In the rows, 128 means zero.
Each row is followed by its group and then its class within the group.
[ 94 166 137 108 155  89 174 127 125 146 151 213 134 134 146 160 123 108
 186 152 129 146 117  84 132  77 127 141] -> CJ:HP
[151 127 141 123 172 119 112 138 127 134 136 146 135 151 142 146 126 121
 126 139 130 130 115 103 142  93 128 147] -> CJ:RC
[135 101 148 105 138 109 105 140 120 134 151 117 157 109 131 115 120 122
  96 124 132 126 124 116 130 137 125 150] -> FJ:Pc
[ 36 136 130  73 118  37 182 137 104 156 181 163 159  98 169 132 141 115
 179 121 122 122 131  71 134 119 128  98] -> FJ:BL
[155 137 132 158 129 146 125 120 105 133 106 137 109 135 139 157 106 165
 120 115 136 133 134 164 125   4 133 178] -> TP:DT
[103 130 137 102 161  98 159 127 134 148 157 141 121 138 140 138 123 108
 116 139 126 125 124  96 138 144 128 127] -> CJ:RC
[140 139 142 131 196 124 115 127 123 146 135 160 135 144 145 143 112 119
 113 142 113 102 115 101 136  98 143 138] -> CJ:RC
[133 154 135 106 140  62 140 130 111 145 123 131 129 129 136 143 126 125
 108 130 125 145 141 102 136 125 132 137] -> FJ:Pc
[159  99 143 121 165 120 139 126 114 120 132  90 132 148 148 136 131 179
  50 124 109 117 124 137 131 134 133 169] -> FJ:Jl
[134 119 129 129 104 124 141 126 124 124 118 152 106 106 144 146 121 139
 123 144 154 140 116 128 122  70 119 149] -> TP:DT
[ 99 100 128 128 117 117 171 132 147 132 152 153 137 139 139 102 136 143
 145 140 129 137 130  87 131 122 125 133] -> CJ:Qj
[102 126 120 133 169 100 165 130 150 124 141 163 126 134 133 150 131 122
 192 145 119 140 134  81 128  76 122 148] -> CJ:Qj

Each row is followed by its group and then its class within the group.
[140 149 129 133 156 130 123 124 124  95 130 139 163 131 117 170 116 123
 109 152 137 133  90 121 122 147 138 125] -> <40>:[30]
[150 129 133 214 147 130 117 134 130 123 136 136 124 134 139 192 144 101
  93 125 137 123  63 125 114 157 144 125] -> <40>:[42]
[124 151 130 189 130 121 125 201 131  89 123 135 159 132  90 173 102 110
  23 138 107 135 125 127 112 150 124 130] -> <38>:[39]
[126 140 139 182 111 130 121 142 132 110 128 132 150 154 102 154 122 130
 111 133 127 137 144 127 116 120 128 114] -> <40>:[30]
[136 150 140 166 140 116 124 140 124  94 128 134 124 135 141 184 149 131
  79 146 119 116  28  99 124 160 151 127] -> <41>:[31]
[122 149 159 172 145 140 124 172 110 119 140 125 137 138 116 171 124 135
 127 137 134 126  63 122 113 136 141 126] -> <41>:[31]
[131 138 130 180 117 136 108 150 131 136 136 142 148 143 113 189 125 123
 125 140 122 121  81 104 124 137 146 121] -> <40>:[30]
[132 135 155 217 121 130 127 151 129 105 116 120 127 128 135 165 136 123
 100 144 145 122 122 124 111 133 144 122] -> <38>:[39]
[132 135 125 170 113 131 128 214 118 215 137 121 113 128  80 164 124 104
 134 120 100 124 130 122 114 140  80 136] -> <41>:[28]
[119 120 154 190 143 124 111 133 126  94 119 119 137 138 135 184 151 136
 101 132 146 123   0 106 129 154 132 126] -> <41>:[31]
[132 147 118 155 127 115 128 166 132 134 145 136 138 138 124 164 116 106
  93 138 116 128 134 125 120 146 109 127] -> <38>:[29]
[144 138 125 164 123 120 130 197 135 145 145 130 113 113 135 156 125  91
 103 125 123 124 116 129 114 152  99 137] -> <38>:[29]
[132 143 128 126 147 143 113 120 136 103 129 144 169 128 103 163  91 111
 137 132 151 134 186 152 121 119  96 123] -> <40>:[30]

Each row is followed by its group and then its class within the group.
[121 148 132 108 115 131 150 117 122 120 123 131 125 134 115 104 127 127
 142 138 141 124 122 133 129 117 111 132] -> X:SG
[130 127 124 104  98 143 160 115 118 146 113 145 128 124 161  87 130 115
 156 114  89 141 128 110 128 162 144 117] -> A:Pz
[131 137 134 120 155 129 125 166 118 112 136 134 114 141 107 105 131 145
 116 151 165 129 127 140 135 111 134 165] -> X:Nl
[129 127 132 129 164 133 144 195 117 132 116 122 105 137 148 130 163 155
  97 137 132 124 153 127 144 139 157 165] -> E:Mn
[115 103 108 175 124 113  66 130 126 145 171 128 129 144 120 188 123 156
 118 155  78 132 123 142 122 116 111 122] -> Z:Ft
[125 132 113 111 118 150 134 119 143  94 103 121 118 103 125 144 126 138
 104 129 158 113 124 128 156 122 128 111] -> E:MB
[128 118 130 141 130 132 115 118 112 142 161 138 125 134 124 119 120 130
 129 127  98 134 120 124 114 133 125 135] -> Z:BR
[140 147 116 106 150 132 139 174 119  97 113 127 127 120 102  94 127 145
 110 138 177 116 135 149 150 102 145 144] -> X:MF
[152 129 112 118 172 128  85 187 126  75 142 117 123 117  78 103 112 153
  78 150 224 109 152 171 148  83 134 157] -> X:MF
[138 120 128 140 115 151 128  90 111 129 147 153 131 123 120  89 127 128
 141 123 107 129 113 121 126 131 135 129] -> Z:ZH
[154 104 115 132 130 143 109 134 115 112 155 152 142 113  99  69 107 129
 127 130 149 129 122 131 131 120 130 133] -> Z:BR
[135 163 126  89 131 141 131 134 118 103 129 134 122 121  98  84 127 140
 122 142 168 127 124 144 138 104 126 142] -> X:SG
[140 150 134  91 147 144 155 133 104  99 130 133 117 135  84  66 131 131
 130 146 187 136 124 139 135 106 119 125] -> X:SG
[134 133 126 114 140 139 152 164 131 119 102 124 118 116 145 122 149 137
 124 130 133 117 139 123 144 136 154 129] -> E:Mn
[131 148 146 120 165 125 163 151 113 105 132 121 111 163 104 111 135 139
 113 145 189 132 140 138 132 105 111 160] -> X:MF
[119 135 132 103 132 130 151 154 129 131 101 115 104 108 156 148 160 140
 118 133 122 124 144 122 140 144 150 128] -> E:MB
[138 115 118 134 123 134 105 116 120 105 147 148 130 114 105 100 123 132
 124 130 133 127 117 133 132 120 129 131] -> Z:BR
[161 138 124  97 138 152 151 168 117  79 115 150 129 103 101  41 120 141
 117 137 193 126 129 145 157 105 150 137] -> X:Nl
[109 134 129 133 139 125 134 136 134 134 110 113 103 137 147 196 159 148
 109 141 106 127 139 117 137 132 123 138] -> E:MB
